z647z597: [-194 -127  -25   95    8   -1 -113  -86  -84 -100  -50  -37  -94   94
 -354  -30 -116  130   24  -10 -151  139  169   57]
z690z705: [  81 -219  -32  144  164   63  100  119   16   88   22 -254  148  126
 -130 -129 -338  258   80   37 -200   -4  130   13]
z569z932: [ 173  302  -52  214  -97    5  -54 -140   -6  -80  -36   17  -98    3
  207  -69  131  -87   22   81  122   62  -89  -39]
z304z365: [  21   99   53  -70  -42  -88 -131 -176  -57  105 -186  200  -18 -105
  -89   89  186 -249  146 -115  116   44  -26  -29]
z569z932: [  -9 -107   35 -155  110  -71   60   80  -76   23   24   10   -5  -51
 -143  107  -45   41   -3  -64   55  -15    3  -41]
z569z932: [ 123  -11 -266  106  -18  117  274  143  182  -61  191 -295    9  146
  -15  -95 -457  -67 -235  199 -158  -43  136  -11]
z192z989: [  78   22   99  -56  -17  -75   -8 -173   -1  -68   51   -1  -12 -153
    6  -29  272   22   10   17  129 -161 -185    2]
z690z705: [-219   49   44   23  -48   53   -8    1  -68   34  -73  118  -20  234
 -121  -98  -49 -123  206   -1  -96  178   40   40]
z569z932: [ 101  170 -143  169  -68  -91   15   61  120   55  101   72  -24 -126
  -40  -41    0 -382   14  -52   32   49  -46   29]
z569z932: [-171   36   29 -351  -64  -27   -2 -106  -34  -13   56  197 -129  -97
 -299   85  168 -312   49  -50  123  -24  -97  -43]
z304z365: [-210  -52   82   36  -20  -82  -95  320  125   94   72 -126  -69  147
 -369  149 -172  198  -29 -122 -305 -153  -72 -121]
z569z932: [-227  143 -156 -105 -290  105 -219 -105  214 -259  116  246 -228  246
 -114   93 -224 -221 -281   80  -25   15  176  113]
z569z932: [ -54 -192   11  -23   19  -37  -10   63   68   25   -1 -130   66   -5
 -121   61 -128  151 -102  -22 -131 -126   84   -2]
z690z705: [ -58    6   62  -88   25   -7   -8   38 -138  -24  -44 -105  -70  -64
   21   73  124  199   -4   18   62  -15  -49 -166]
z647z597: [  51 -204  -46   -3  114  -39  143  244   89  199 -111 -184  146  209
 -178  159 -509   81  -78  -54 -254  -68  208  -55]
z304z365: [ 249   95 -100   81   30  108  182  -71    7 -106  119 -216   -2   -6
  213 -160  -47   84  -61  208  100  -47  -58  -54]
z755z928: [ 179  175  -78 -176  -31  261   83  -41   87 -133  247  -60  -76   48
  259 -127  -22   64  -75  222  176 -119 -138  -86]
z192z989: [  31 -154   39 -164  107  -50   10  123  -32   77  -26  -33   63  -86
   -4  160  -67  138  -65  -76   39  -82   47  -70]
z690z705: [  -9  246  -67 -402  -95  140   24  -27   52   12   86  265 -168   -5
    0  133   68 -390  -41    8  183   -1 -121  -93]
z647z597: [ 134   29  198 -177   40  -33  148 -117  -16  -58   83   30   56  -59
  234  -34  311   83   13   57  183 -223 -304   24]
z304z365: [  77    0  -36   92    6  -65   -2  -69  -92   37 -122 -148   27 -145
   29   -9   61   21   36   25   65   20   58 -116]
z304z365: [ 185  -12 -101  205   43  102  -44 -156   68   23    3 -109   52   49
 -127 -195 -181   23  117   66  -83   34   87   57]
z647z597: [ -25   71  220  204  -62 -295   29 -260 -187  -50  -99    9   74 -219
   96 -197  567 -103  275    2  217  -22 -241   27]
z755z928: [ 406  160 -190  323   16   21   15  -97   76   19  -73 -255   -9  -35
   88  -34 -192   38  -81  100  -14  -14   69  -98]
z755z928: [  73  144  -39 -122  -20  264  138  -38   40  157 -154   88   49  203
  249  -14  -67 -194   44   62  -95   94   -4    7]
z569z932: [ -49 -299  -49  -90   64   56   -7  263  212  108  -27  -61  148  306
 -120  196 -623  195 -221  -59 -301 -118  307   72]
z192z989: [-124   13 -160   63  -85  188  -48  -10   28   -3  -69 -123  -72  133
 -104  -44 -216    2  -50   90 -196  127  201  -55]
z755z928: [-149  -26  -44   87  -93   16 -118  -67   83 -207  125  133  -68  208
 -123  -89 -180   -7  -60   49  -43   65  130  192]
z569z932: [  31  -10  136  219   89 -231   27  393  -34   71  155 -176  100 -148
  177  -25  129  270   93  -83   61 -123 -203 -131]
z569z932: [-457 -192  115  -11  -41   18 -186   98    8   62  -35   62  -51   58
 -404   25   87  110   73 -166 -362   57   16   86]
z755z928: [-203  -39   99  -25  -29   32    8   28   18  -70   60  153   -1  224
  -30  -64  -14   12   43   -7  -98   47  -29  163]
z304z365: [  -8 -272  -87  186  -13 -152 -287 -281   -3  -76 -113 -202   -6 -275
 -447   11  -38  177  -70  -48  -73  -63  266    9]
z690z705: [ 154  102    8  -86   76   46   64  362   80   75  234 -160  -15  -96
  200   73  -10  209  -68    5   72 -195 -222 -227]
z690z705: [  53   -2  157 -159   52  -56   37  -61  -35   37  -67   11   -9   39
  -73  115   95   96   28  -36   27 -145 -149  -61]
z192z989: [ -21 -348  -60  398   50 -386  -75  -78 -143  -40 -155 -225  195 -285
 -152  -75  -70   88   25  -58   50   81  356   68]
z304z365: [ 218  323  -64  -56   27   -6  282   77 -166   89    8  -64  -32 -127
  299  -57  165 -289  156  107  316   94 -190 -260]
z192z989: [ -39   82 -165 -163  -20   72   86   92  -79  -48   -6   78 -125 -138
  186  167   39 -174 -231    6  103  167   87  -52]
z755z928: [-272  290 -143 -318 -170  224  206  123   27  -94  289  196 -207  252
  -90 -141 -115 -514   87  172  107  161  -85  -71]
z755z928: [  15 -273  101  -61   49 -110  -94   32  138  -79   87   64  129  -10
   45  108  -91  243 -201  -78  -14 -220   61  188]
z690z705: [ 136  -89  -27  453   79  -73  -30  -58 -111 -201  113 -262   82 -100
  192 -316   31  383   71  137   97   69   66   71]
z755z928: [ 292 -119  -99  378  132   10   71   91   68  -33  -22 -303  126  104
  202  -46 -344  389 -175   77 -164  -19  168   68]
z192z989: [ -77  259  109 -335  -94 -100   86   90   35 -112  366  448 -104 -187
  221   -1  465 -455   35  -57  414  -73 -416   77]
z755z928: [ 364   46  113  251  216 -120  265  157  -36  220  -88 -153  210   90
  204  -57  -73   96  190  -39  -37  -41 -171  -23]
z690z705: [ -17 -177   11  415  106 -295 -141  -62 -165  105 -252   45  131 -136
 -221  -42    2  -50  220 -207  -62  260  229  148]
z755z928: [-114  -13   32  -51   54  104  106   25 -129  204 -253  133   84   90
   98    9   51 -177  156  -79 -131  249   64   54]
z569z932: [-270 -251  215  125  -39 -194 -273 -207  -70  -26 -290  140   53   -5
 -184  111  216  193    2 -189 -192   20  114  214]
z647z597: [-209    9 -204  -54 -169   62 -295   31  119  -52  177  -59 -165 -143
 -414  -26 -145 -114  -17   15   -5  -19  161 -161]
z304z365: [ 276  175   28  206  124  -96  274  274  -51   24  257 -380   16 -100
  152 -175   69  196  134  122  133 -147 -336 -261]
z569z932: [ -65  -70  -72  -57   -8  -31 -125  173   89  -27  184   -7  -50 -141
 -131   73  -76   45 -108  -63   17  -72   37  -43]
z304z365: [-157  194    3 -342  -96   24 -127  490  191   69  309  129 -157  172
 -147  227 -274  -66  -29  -68   84 -193 -128 -283]
z690z705: [ 185 -288  129  268  228 -180   26   71 -118   75  -90 -381  208 -125
   -4  -53  -39  544   88  -29  -58 -130   31  -72]
z690z705: [ 180 -144  142  -10    0 -244  -77 -316   35   51 -109  131  207 -416
  146   10  443 -145   15 -124  203 -207 -106  166]
z304z365: [ -56   15  192    3   20 -140   66 -112 -155   -8 -135  153   31 -116
  187   28  440  -43   59  -85   77   50 -179  109]
z690z705: [-179  -58  -83  136 -127  117   17 -126  -34 -295  -21 -169  -79  233
  123 -102 -150  249 -227  232 -111   85  221   76]
z192z989: [-107  171 -375   64 -208  338 -157  109  179 -222  170  -81 -213  394
  -15  -62 -663   12 -233  257  -88  160  394  -86]
z192z989: [ 235  -25   30   71  100  -69  126   42  -40   82  -54 -339   46 -240
  116   68  153  250  -90   20   -9 -184 -145 -189]
z192z989: [  39  -85   74 -150   79  -11  -33   83    1  -21  135   83   58  -83
  117   16   47  124    4  -35  156  -92  -60   20]
z647z597: [ 162   45   88   49  -71 -120  -31  -26  196   56   49  -74   81 -124
   91   36  153    6  -68  -25    3 -322 -205  -25]
z755z928: [-126  -52  -64  -36 -126  -81 -130   -1   92 -201  152   39  -68   -3
  -69   39 -112    4 -184   44   92  -83  123   37]
z192z989: [  -9  239  -78  106  -93  146   42  -42   42 -138  104   55 -145  221
   66 -127  -49  -92  -11  128  -34  116  -64   53]
z647z597: [  25 -155  -58 -295   34  117   10   55  202   -9  144  129   44  185
 -131  105 -396  -38 -160   -2  -42 -135  132  110]
z647z597: [  97  -52 -192  129   92  -66   50   83 -116  168 -184  -90   76  -50
 -116   32 -316 -183  101  -44   18  235  311 -104]
z192z989: [  25 -142   35  230  190 -159  164  252  -99  101  -76 -108  109  174
 -111   27 -288  140   80  -89 -163  130  103   44]
z755z928: [  16 -415  155  -66  113 -285  -87  227  146  -47  174 -104  203  -42
  -94  161 -248  426 -185 -108   27 -387   80   59]
z690z705: [ 128  146   36  -91    1   95   87  246  125  -88  364  -67  -23  -59
  378  -62  122  181 -110  101  154 -223 -305  -84]
z192z989: [ -51  120  102 -167 -142 -117  -76 -187   -2  -95    0  194  -63 -117
   75   64  322 -191  -18   -6  233 -115 -147   -1]
z304z365: [ 145  265  -50 -136   -9  -65  126   69   -9   36  122  200  -51   26
   41    6  -45 -415  137    9  301   45 -120  -86]
z304z365: [ -76  -25   -4 -105  -50  103   23  123  166 -314  406   34  -90  192
  123  -61 -150  232 -260  144   39 -157  -69  137]
z192z989: [  57  -62   22   46  -23 -148  -41 -269  -39   47 -118   57   72 -377
  -22  -28  387 -222   42  -88   90  -19  -51   90]
z304z365: [ 280  257  189 -114  102   76  238   17  -38  132   34   10   22  -83
  375  -28  432    8  128   12  117 -140 -503  -93]
z755z928: [  40  239   16 -152 -147  -68   28  -55   69 -238  316   83 -161 -159
  153  -29  305 -142 -121  113  330 -197 -297  -58]
z647z597: [-321   79 -171  126 -176   55 -264 -103  -28  -93   -1  200 -158   63
 -321 -132  -90 -307  138  -13  -37  323  250   75]
z647z597: [ 290 -263   58  267  197 -323   93  179  -30   28   25 -341  251 -178
  130   14 -157  391  -51  -23  103 -208   67  -57]
z192z989: [ -30 -221    0 -122   72   59 -114   39   35  -33  195   -1   92 -154
  -26 -105  -26  169   36   -6   96  -83   59   45]
z569z932: [  64  -33  -54  -30   52  138  -58  -34  -20  -28  -22   76   21   51
  149  -14 -107   86  -26   23   39  100  127   66]
z647z597: [-104   75 -148    1 -115  107 -150  -85   39 -133  121  119 -103   35
  -86 -119 -103 -160   19   73   84  128  139   44]
z569z932: [  74  -69  -23  -28  122   35  -43  -16  -28  196 -130  -14    8 -102
 -265   81  -28  -27   97 -136 -133   55   26  -40]
z690z705: [ 228  255 -216   31 -105  205  -42 -246   51 -181  235  -62 -123 -181
  157 -273  106 -150   20  238  285    8  -64  -74]
z304z365: [ 167  -10 -118  503   27  -82  122  -71  -43   14 -167 -165  187  275
   76 -261 -406  -57  178  126  -70  216  293  106]
z755z928: [-325 -342  178  -75  -47 -339 -348  -64   12   -5 -102  107   -2 -267
 -486  259  212  120  -86 -286  -98 -173   77   77]
z647z597: [-265  -23  -37 -175 -110  174 -179  274  256 -271  540  184 -100  388
 -116 -137 -443  142  -64  112   36 -107   55  109]
z647z597: [ -65  -40  -43   11  -10   -5   53  -10 -110  102 -204 -104   15 -209
   91   82  190  -52  -64  -37  -71   93   58  -78]
z690z705: [-262  168 -108   86 -178   31 -133   -8  -16   -9 -152  121 -185  141
 -180   87  -53 -245  -24  -38 -158  236  142  -21]
z647z597: [-126   31  217 -475   23   41  -48   35   16  105   77  212 -114 -186
 -138  216  437  -29    8 -172   25 -207 -382  -77]
[ 130   54  -27  104   -9  -18  -31  -51    0   -9  -44 -118   -6  -71
   81    4   30   88  -37   37   34  -47   -7  -75] : z755z928
[-334  354  -21 -270 -295  197   54  123  127 -185  285  161 -252  370
   22  -70  -44 -270  -27  199   51  -30 -177 -105] : z569z932
[ 105   58   41   -4  142 -132  333  356 -139   23  230 -244   39 -128
  187  -70   71   95   81   70  205  -63 -235 -224] : z755z928
[ 105 -185   35 -237  175   61  221  136   28  130   -4  -23  164  267
  -60   61 -430   55   35   15  -42  -76  103    4] : z690z705
[ -53  277  144   -9  -25   40   64   47 -177   -5   45   82  -76  -88
  333 -125  494  -24  213   32  187   92 -342 -106] : z304z365
[ 124  -82   12 -174  147  119   96   14  -72  138  -55  -18   78 -197
  162   42  147   53    5  -45   29    8  -58  -30] : z755z928
[-111   52  -67 -196 -114   68  -45    5   -7 -204  186  -35 -138  -93
   94    9   69   55 -164  134  196  -71   -2 -118] : z192z989
[  54  121   79  120  -75 -106 -137   20   26  -92  188 -157  -63 -284
  108  -83  367  199   15   32  159 -217 -272 -154] : z647z597
[ -76 -135  -68 -103  146  200  182  335   25   86  144 -112   51  273
  -94  -50 -441  144   28   43 -196   73  104  -25] : z690z705
[-140  169   -4  189 -172  -58 -192 -263  -88 -158   23  215  -91 -249
  117 -212  500 -252  134    1  187  183  -83  134] : z690z705
[ 252    1 -161  152  -26  -31 -116   28  216   42   89 -132   70  -62
  -47  -12 -301  -18  -75   22   20 -154  126  -52] : z192z989
[  49 -260  116  153  116 -105    0  -93  -76  -18 -101 -262  111 -108
  -59  -26   83  411  -25   -7 -115 -119   18   25] : z690z705
[-230  -25  -59  215  -46  -96 -211  121   -3  -32   53  128  -45  155
 -322  -80 -253  -84  167  -87  -70  208  204   75] : z647z597
[-268 -168  -68 -213   15  107   50  215  -33   64   29  -27   17  113
 -158   33 -272  -16    5    5  -99   93  203  -70] : z755z928
[-159   81  -62  -89 -134  156 -218   23  145  -20   43  141 -108  239
 -171   35 -241  -58   -9    5 -103   16  111   -7] : z304z365
[-216   50 -237   32 -172  221 -171  -50  160 -148  162  147 -122  299
 -265 -171 -425 -229    3  112 -106  187  289  128] : z192z989
[ 122  104   68 -119   14  -53  106   26   24   78   43    3    5 -128
   78   57  195 -104   14  -25   99 -145 -232  -88] : z755z928
[ 356  136   25  -77  111    8  303 -228 -159    7  -45  -84   30 -319
  359  -64  444 -103   10   95  268  -31 -275  -54] : z304z365
[ 123   94  -11  197   97 -106   78   -3 -162   55  -42  -73  -17 -156
  -33  -83  155  -59  178  -34   79  142  -89  -65] : z755z928
[-124 -145 -140  -34  -36   99  -52  -69   30 -244   85   -1  -99  105
  -86   22 -241  127 -270   92  -63   75  254  137] : z569z932
[  42 -223 -143 -363  135  232  262  -76   12  -52   56   79   67  302
 -132  -16 -538 -116  -89  133   -2   90  289  149] : z690z705
[-109 -216  -46   65    6   16 -202   76   39    8  -73  -26  103  228
 -133    6 -465  203   26   -6  -91   45  373   23] : z192z989
[  54   81  -71 -154   28   59  -38  113   53  197  -25  -43  -79  -38
 -281  149 -134 -117   50  -81  -68  -44  -26 -216] : z647z597
[   7  -69   51   -1  -17  -46 -129 -445  -93  -17 -341  322   45    5
  -21   55  146 -210   40  -96   29  178  172  270] : z569z932
[ 133  258  -50 -284   -6  136  201  -54  -12   42  132  153  -98 -195
  167  -20  317 -388   28   38  213   12 -292  -61] : z755z928
[-126   42  -60  -70  -84  176  -56   25   41  -11  -15  -58  -76  165
  -48   -1 -150   55  -35   81 -115   21   85  -87] : z192z989
